Below is a small trained network, with its code and all its weights. Each question gives an input and a target symbol and asks what happens when units are switched off, that is, made to give their printed mean instead of their output.

import numpy as np


def w(rows, s, z=0):
    codes = np.array(rows[::2]) - 128.0
    scale = np.full(codes.shape[1], s)
    scale[-1] = z or s
    return codes * scale


def norm(h):
    return h / np.sqrt((h * h).mean(-1, keepdims=True) + 1e-5)


def softmax(a):
    e = np.exp(a - a.max(-1, keepdims=True))
    return e / e.sum(-1, keepdims=True)


def log_softmax(a):
    a = a - a.max(-1, keepdims=True)
    return a - np.log(np.exp(a).sum(-1, keepdims=True))


def net(x, mask):
    ids = ['βγζηθλξτφω'.index(c) for c in x.split()]
    T = len(ids)
    res = E[ids] + P[:T]
    u = 0
    for l in range(3):
        r = norm(res)
        for j in range(3):
            rows = slice(4 * j, 4 * j + 4)
            q, k, v = (r @ M[l][rows].T for M in (Q, K, V))
            z = softmax(np.where(np.tri(T) > 0, q @ k.T / 4**0.5, -1e9)) @ v
            o = O[l][rows]
            res = res + np.where(mask[u + j], z, o[:, -1]) @ o[:, :-1]
        u += 3
    return log_softmax(norm(res)[-1] @ U[:, :-1].T + U[:, -1])


Q, K, V, O = {}, {}, {}, {}
E = w([
[84,97,144,185,92,86],'β',
[98,92,172,65,152,176],'γ',
[165,89,112,101,201,9],'ζ',
[164,206,197,137,146,247],'η',
[255,156,79,192,99,112],'θ',
[210,83,200,44,134,66],'λ',
[173,45,131,169,144,159],'ξ',
[243,118,251,199,145,62],'τ',
[90,230,164,166,189,68],'φ',
[123,152,114,245,189,126],'ω',
],0.012)
P = w([
[58,145,24,55,97,171],'0',
[108,131,176,118,222,181],'1',
[105,148,191,125,180,206],'2',
[122,147,216,131,155,194],'3',
[116,153,227,132,140,171],'4',
[116,155,231,136,141,161],'5',
[115,143,245,152,139,135],'6',
[108,151,242,148,130,125],'7',
[109,161,253,154,153,130],'8',
],0.0054)
Q[0] = w([
[174,90,189,130,158,120],'0.h0',
[111,180,123,138,101,160],'0.h0',
[34,150,70,152,89,155],'0.h0',
[62,103,78,129,73,129],'0.h0',
[129,118,208,86,251,106],'0.h1',
[169,79,109,163,22,145],'0.h1',
[124,161,144,167,108,132],'0.h1',
[167,124,168,140,200,114],'0.h1',
[78,69,102,102,114,119],'0.h2',
[93,107,65,96,70,124],'0.h2',
[108,166,136,174,169,119],'0.h2',
[139,126,146,107,137,115],'0.h2',
],0.013)
K[0] = w([
[53,51,190,202,53,95],'0.h0',
[183,128,8,54,128,98],'0.h0',
[204,155,23,83,218,209],'0.h0',
[192,217,80,133,171,246],'0.h0',
[20,2,230,207,125,88],'0.h1',
[236,143,60,135,193,191],'0.h1',
[194,105,112,96,159,45],'0.h1',
[127,64,193,201,78,84],'0.h1',
[163,200,156,86,156,197],'0.h2',
[224,164,156,35,132,188],'0.h2',
[131,105,193,151,79,88],'0.h2',
[115,142,62,176,105,154],'0.h2',
],0.0081)
V[0] = w([
[146,69,255,157,185,130],'0.h0',
[4,45,58,238,82,154],'0.h0',
[164,85,117,185,156,139],'0.h0',
[95,144,96,138,217,121],'0.h0',
[87,137,124,133,26,124],'0.h1',
[99,128,175,45,119,205],'0.h1',
[96,67,150,218,100,171],'0.h1',
[88,219,161,140,135,106],'0.h1',
[31,105,214,130,3,87],'0.h2',
[155,135,100,174,176,213],'0.h2',
[121,127,178,160,213,164],'0.h2',
[190,219,130,187,129,202],'0.h2',
],0.0053)
O[0] = w([
[84,4,175,121,190,145,253],'0.h0',
[20,208,137,228,80,163,159],'0.h0',
[140,56,123,198,124,134,145],'0.h0',
[148,144,74,190,235,139,146],'0.h0',
[160,165,131,192,66,197,106],'0.h1',
[58,182,134,28,56,213,87],'0.h1',
[150,41,114,191,126,231,181],'0.h1',
[159,205,137,132,183,127,149],'0.h1',
[80,57,180,79,56,62,188],'0.h2',
[131,90,66,183,167,153,81],'0.h2',
[83,96,149,182,178,103,169],'0.h2',
[78,134,42,162,160,149,50],'0.h2',
],0.0046,0.0051)
Q[1] = w([
[131,61,109,119,76,147],'1.h0',
[100,103,76,120,101,144],'1.h0',
[113,70,163,217,102,130],'1.h0',
[153,115,127,155,120,45],'1.h0',
[255,105,44,64,219,116],'1.h1',
[55,151,107,109,86,124],'1.h1',
[204,193,98,81,246,125],'1.h1',
[9,156,202,169,103,107],'1.h1',
[68,161,65,121,131,97],'1.h2',
[204,142,46,87,190,148],'1.h2',
[72,109,163,159,210,42],'1.h2',
[106,96,207,152,122,112],'1.h2',
],0.0098)
K[1] = w([
[145,56,114,157,103,142],'1.h0',
[165,73,187,131,164,206],'1.h0',
[123,112,125,130,55,45],'1.h0',
[139,107,89,166,131,2],'1.h0',
[153,88,241,156,245,110],'1.h1',
[94,82,49,156,107,181],'1.h1',
[180,156,214,171,254,147],'1.h1',
[83,208,21,105,75,112],'1.h1',
[126,145,170,142,67,113],'1.h2',
[148,212,126,173,121,191],'1.h2',
[14,50,226,132,124,176],'1.h2',
[93,62,117,128,155,118],'1.h2',
],0.0088)
V[1] = w([
[154,143,62,128,102,127],'1.h0',
[157,143,167,60,107,163],'1.h0',
[136,10,177,67,150,94],'1.h0',
[254,141,83,75,164,104],'1.h0',
[167,198,29,95,118,147],'1.h1',
[158,206,185,104,180,235],'1.h1',
[101,58,120,60,121,207],'1.h1',
[16,173,133,159,156,84],'1.h1',
[139,49,144,162,105,140],'1.h2',
[94,64,86,64,196,114],'1.h2',
[124,63,157,88,122,159],'1.h2',
[117,83,82,100,128,99],'1.h2',
],0.0067)
O[1] = w([
[108,90,146,137,181,174,59],'1.h0',
[107,105,92,191,147,106,101],'1.h0',
[116,202,90,157,95,139,253],'1.h0',
[118,116,109,194,96,252,133],'1.h0',
[201,90,98,72,123,158,109],'1.h1',
[207,212,180,133,159,208,116],'1.h1',
[202,138,93,185,108,92,73],'1.h1',
[60,189,78,69,133,129,155],'1.h1',
[117,151,104,97,115,183,190],'1.h2',
[120,127,120,120,254,143,187],'1.h2',
[114,114,117,118,161,201,179],'1.h2',
[159,115,120,176,190,114,135],'1.h2',
],0.0066,0.0052)
Q[2] = w([
[216,149,87,111,231,96],'2.h0',
[59,143,230,163,77,41],'2.h0',
[104,137,211,254,144,149],'2.h0',
[232,114,4,97,129,129],'2.h0',
[225,102,26,92,213,145],'2.h1',
[188,144,42,91,116,185],'2.h1',
[221,145,67,71,131,128],'2.h1',
[183,145,49,98,85,162],'2.h1',
[95,162,230,181,82,148],'2.h2',
[136,130,86,143,44,118],'2.h2',
[110,42,51,66,155,64],'2.h2',
[151,51,90,166,154,161],'2.h2',
],0.0098)
K[2] = w([
[194,118,158,178,148,151],'2.h0',
[113,137,127,90,57,81],'2.h0',
[144,157,81,131,97,79],'2.h0',
[128,102,133,156,161,246],'2.h0',
[169,172,214,133,197,162],'2.h1',
[174,136,166,106,136,125],'2.h1',
[183,167,171,81,142,149],'2.h1',
[164,134,169,90,120,106],'2.h1',
[68,89,61,136,119,164],'2.h2',
[187,125,84,197,137,97],'2.h2',
[179,107,221,151,138,109],'2.h2',
[118,109,156,115,138,63],'2.h2',
],0.014)
V[2] = w([
[154,63,171,39,52,168],'2.h0',
[220,98,62,91,180,85],'2.h0',
[226,243,68,228,118,205],'2.h0',
[36,62,80,2,189,205],'2.h0',
[63,102,233,60,112,204],'2.h1',
[59,82,139,156,93,112],'2.h1',
[213,70,81,142,160,182],'2.h1',
[145,20,172,50,121,178],'2.h1',
[72,60,185,27,169,122],'2.h2',
[127,134,110,71,111,48],'2.h2',
[72,85,22,89,103,136],'2.h2',
[172,121,232,168,115,144],'2.h2',
],0.0062)
O[2] = w([
[192,158,254,139,158,96,97],'2.h0',
[128,54,136,137,108,117,181],'2.h0',
[192,121,86,176,95,199,8],'2.h0',
[29,101,240,172,117,111,145],'2.h0',
[99,88,61,134,106,185,180],'2.h1',
[163,67,99,211,126,121,167],'2.h1',
[97,125,130,58,156,73,87],'2.h1',
[122,57,74,76,108,125,146],'2.h1',
[136,132,73,64,62,153,253],'2.h2',
[173,134,106,147,84,95,135],'2.h2',
[160,107,62,129,154,108,88],'2.h2',
[99,144,230,101,118,155,151],'2.h2',
],0.0065,0.0054)
U = w([
[114,171,127,131,23,78,233],'β',
[197,123,54,153,93,136,250],'γ',
[87,16,83,188,75,175,146],'ζ',
[164,190,168,122,136,209,161],'η',
[179,56,179,28,97,122,53],'θ',
[177,85,218,226,150,116,20],'λ',
[131,111,83,85,213,54,184],'ξ',
[73,181,79,246,183,146,84],'τ',
[58,140,91,22,107,202,87],'φ',
[74,254,146,112,206,112,4],'ω',
],0.01,0.0041)

Each question gives the input, a string of symbols that net reads in full, and the target symbol t.
The units are the heads (4 rows each of Q, K, V and O). Each row of codes is followed by its name. A weight is (code - 128) times the scale printed after its matrix; where a second scale follows, it is the last column's (O and U).
mask holds one flag per head, layer by layer. A switched-off head (its flag False) gives its mean, the last column of its rows in O, instead of its output. The means were averaged over made-up inputs and are rounded, as every weight is.
A unit's drop is (log p(t) with every unit on - log p(t) with that unit switched off) / (log p(t) with every unit on - log p(t) with every unit switched off).
The circuit of an input: a set's keep is (log p(t) with only the set's units on - log p(t) with every unit switched off) / (log p(t) with every unit on - log p(t) with every unit switched off). Starting from all 9 units, units are removed one at a time, each time the one whose removal leaves the highest keep (on an exact tie, the one counted first), for as long as the keep stays at least 0.8.
units of the circuit, in order: the units of the circuit, biggest drop first
most important unit: the unit with the biggest drop
which heads matter: for each layer, one digit per head in row order, 1 if its drop is at least 0.15 and else 0, layers parted by /
input β β γ β, target β: units of the circuit, in order => 1.h0, 2.h2
input λ φ ζ θ λ ζ γ β ξ, target λ: units of the circuit, in order => 2.h0, 1.h1
input ξ β β γ ζ β, target ξ: units of the circuit, in order => 1.h0, 2.h2
input γ η β, target γ: which heads matter => 000 / 110 / 100
input β ζ τ ζ φ λ, target β: which heads matter => 100 / 000 / 000
input φ β ζ ξ, target φ: units of the circuit, in order => 1.h1, 0.h0
input β λ λ λ β β λ ζ, target β: most important unit => 0.h2
input γ ξ ζ τ β ζ ζ, target γ: which heads matter => 110 / 010 / 100
input γ β γ λ ζ, target γ: which heads matter => 010 / 010 / 100
input ζ ζ β ζ γ, target ζ: which heads matter => 110 / 000 / 010
input β ω φ, target β: units of the circuit, in order => 1.h2, 0.h0
input ζ β ζ, target ζ: which heads matter => 010 / 000 / 000
input τ β β β ζ ζ τ θ, target τ: units of the circuit, in order => 1.h1, 2.h0
input β λ φ λ ζ λ ζ, target β: most important unit => 0.h0
input φ β λ, target φ: units of the circuit, in order => 0.h0, 1.h1
input θ ζ λ β η φ η ζ, target θ: units of the circuit, in order => 1.h1, 0.h0, 2.h2
input φ ζ ζ ζ θ ξ β τ, target φ: units of the circuit, in order => 1.h1, 0.h0, 1.h2, 2.h2
input γ β ζ γ, target γ: units of the circuit, in order => 1.h1, 2.h0, 1.h0
input ζ γ ζ ζ β ζ φ, target ζ: which heads matter => 111 / 000 / 000
input γ ζ γ ζ β γ, target γ: units of the circuit, in order => 1.h1, 1.h0, 0.h1, 2.h2
input τ ζ ζ γ τ β γ, target τ: units of the circuit, in order => 1.h1, 2.h1, 2.h0
input λ τ ζ γ ζ β, target λ: most important unit => 1.h0
input φ ζ λ ζ η η ζ β, target φ: which heads matter => 100 / 111 / 000
input β ζ ξ γ, target β: which heads matter => 100 / 101 / 000
input ζ φ λ θ β ζ, target ζ: which heads matter => 110 / 000 / 010
input ζ β λ, target ζ: which heads matter => 010 / 000 / 000
input ω λ ζ ξ λ ζ β, target ω: most important unit => 0.h2
